Here is a tiny trained network, its code and every weight. The questions are about switching its units off for an input and a class, where a switched-off unit gives its printed mean instead of its output.

import numpy as np


def w(rows, s, z=0):
    codes = np.array(rows[::2]) - 128.0
    scale = np.full(codes.shape[1], s)
    scale[-1] = z or s
    return codes * scale


def f(y):
    return y / 2 * (1 + np.tanh(0.7978845608 * (y + 0.044715 * y**3)))


def log_softmax(a):
    a = a - a.max(-1, keepdims=True)
    return a - np.log(np.exp(a).sum(-1, keepdims=True))


def net(x, mask):
    res = np.array(x, float).reshape(1, 5) / 4 @ E
    y = f(res @ A[0][:, :-1].T + A[0][:, -1])
    res = res + np.where(mask, y, B[0][:, -1]) @ B[0][:, :-1]
    return log_softmax(res[-1] @ U[:, :-1].T + U[:, -1])


A, B = {}, {}
E = w([
[138,72,206,89,186,158,96,163,173],'x0',
[253,165,130,168,97,184,118,162,149],'x1',
[128,86,157,181,117,182,212,123,130],'x2',
[152,92,137,113,57,70,89,187,140],'x3',
[130,146,150,149,122,83,140,97,151],'x4',
],0.013)
A[0] = w([
[107,101,202,223,96,182,208,144,140,89],'neuron 0',
[208,243,132,103,107,156,63,129,180,156],'neuron 1',
[168,209,104,69,190,82,12,91,122,103],'neuron 2',
[191,128,135,146,103,131,217,157,134,107],'neuron 3',
[76,67,223,73,147,161,99,152,208,53],'neuron 4',
[109,249,122,147,222,179,114,131,125,96],'neuron 5',
[181,171,105,162,76,217,113,122,192,25],'neuron 6',
[105,250,180,183,173,98,164,3,195,252],'neuron 7',
[167,95,146,169,200,135,84,135,228,92],'neuron 8',
[151,63,137,172,23,34,75,182,137,188],'neuron 9',
[71,192,43,224,1,126,130,114,123,55],'neuron 10',
],0.0087,0.004)
B[0] = w([
[112,68,126,185,72,125,66,250,97,218],'neuron 0',
[62,91,165,116,137,101,175,182,120,228],'neuron 1',
[94,93,190,220,73,112,134,249,87,225],'neuron 2',
[122,96,150,179,144,36,177,124,170,186],'neuron 3',
[138,180,91,155,223,119,168,172,85,221],'neuron 4',
[185,90,115,149,123,208,46,105,233,197],'neuron 5',
[33,136,165,30,147,105,192,19,182,202],'neuron 6',
[161,77,129,76,180,125,95,148,153,245],'neuron 7',
[91,193,39,133,180,149,216,179,85,187],'neuron 8',
[132,140,114,77,172,254,45,127,243,248],'neuron 9',
[168,163,105,182,218,96,172,160,144,236],'neuron 10',
],0.0088,0.011)
U = w([
[200,244,54,146,185,148,180,154,113,91],'0',
[163,74,113,87,130,157,122,127,143,245],'1',
[187,66,116,95,148,231,66,103,189,68],'2',
[121,67,153,198,73,139,105,154,117,94],'3',
[2,100,134,61,133,119,172,71,160,125],'4',
[188,135,119,51,96,174,131,112,86,156],'5',
[193,180,111,64,50,173,144,64,44,92],'6',
],0.0088,0.012)

Each question gives the input, the list of numbers given to net, and the class t.
The units are the neurons (one row each of A and B). Each row of codes is followed by its name. A weight is (code - 128) times the scale printed after its matrix; where a second scale follows, it is the last column's (A, B and U).
mask holds one flag per neuron, in row order. A switched-off neuron (its flag False) gives its mean, the last column of its row in B, instead of its output. The means were averaged over made-up inputs and are rounded, as every weight is.
A unit's drop is (log p(t) with every unit on - log p(t) with that unit switched off) / (log p(t) with every unit on - log p(t) with every unit switched off).
The circuit of an input: a set's keep is (log p(t) with only the set's units on - log p(t) with every unit switched off) / (log p(t) with every unit on - log p(t) with every unit switched off). Starting from all 11 units, units are removed one at a time, each time the one whose removal leaves the highest keep (on an exact tie, the one counted first), for as long as the keep stays at least 0.8.
units of the circuit, in order: the units of the circuit, biggest drop first
most important unit: the unit with the biggest drop
k most important neurons: the k neurons with the biggest drops, biggest first
drop of u: that unit's drop, to one decimal
input [8,-8,2,5,8], class 0: units of the circuit, in order : neuron 4
input [0,-5,6,7,3], class 2: 2 most important neurons : neuron 9; neuron 2
input [-4,-7,-1,-7,0], class 2: 2 most important neurons : neuron 5; neuron 7
input [-1,6,8,-8,3], class 2: 3 most important neurons : neuron 5; neuron 7; neuron 2
input [6,1,1,3,-6], class 0: units of the circuit, in order : neuron 4; neuron 8
input [-7,-2,6,1,2], class 0: 2 most important neurons : neuron 10; neuron 2
input [-2,-3,-2,-1,-3], class 5: 3 most important neurons : neuron 6; neuron 1; neuron 3
input [3,6,1,-4,-2], class 4: units of the circuit, in order : neuron 6; neuron 1
input [-6,6,6,-6,7], class 1: 3 most important neurons : neuron 7; neuron 6; neuron 0
input [7,-6,8,-2,-2], class 3: 4 most important neurons : neuron 0; neuron 10; neuron 9; neuron 6
input [-4,3,-2,5,-3], class 2: 3 most important neurons : neuron 9; neuron 4; neuron 8
input [6,0,-8,2,4], class 3: 3 most important neurons : neuron 2; neuron 10; neuron 1
input [3,1,-7,6,-4], class 3: 2 most important neurons : neuron 2; neuron 7
input [-7,-7,2,-7,3], class 0: units of the circuit, in order : neuron 10
input [-1,5,-4,4,4], class 4: 2 most important neurons : neuron 1; neuron 5
input [3,-4,7,1,-6], class 3: 2 most important neurons : neuron 0; neuron 9
input [-6,8,8,8,3], class 2: 3 most important neurons : neuron 9; neuron 2; neuron 6
input [-6,7,-7,-5,8], class 1: units of the circuit, in order : neuron 7; neuron 1
input [2,7,-2,2,1], class 4: 2 most important neurons : neuron 6; neuron 1
input [-1,-4,7,3,4], class 3: most important unit : neuron 0
input [-2,-6,0,6,-3], class 2: drop of neuron 6 : 0.2
input [0,2,-1,0,-2], class 5: drop of neuron 0 : 0.2
input [8,-5,-7,1,0], class 0: drop of neuron 4 : 0.6
input [-3,0,-6,-7,3], class 2: drop of neuron 5 : 0.7
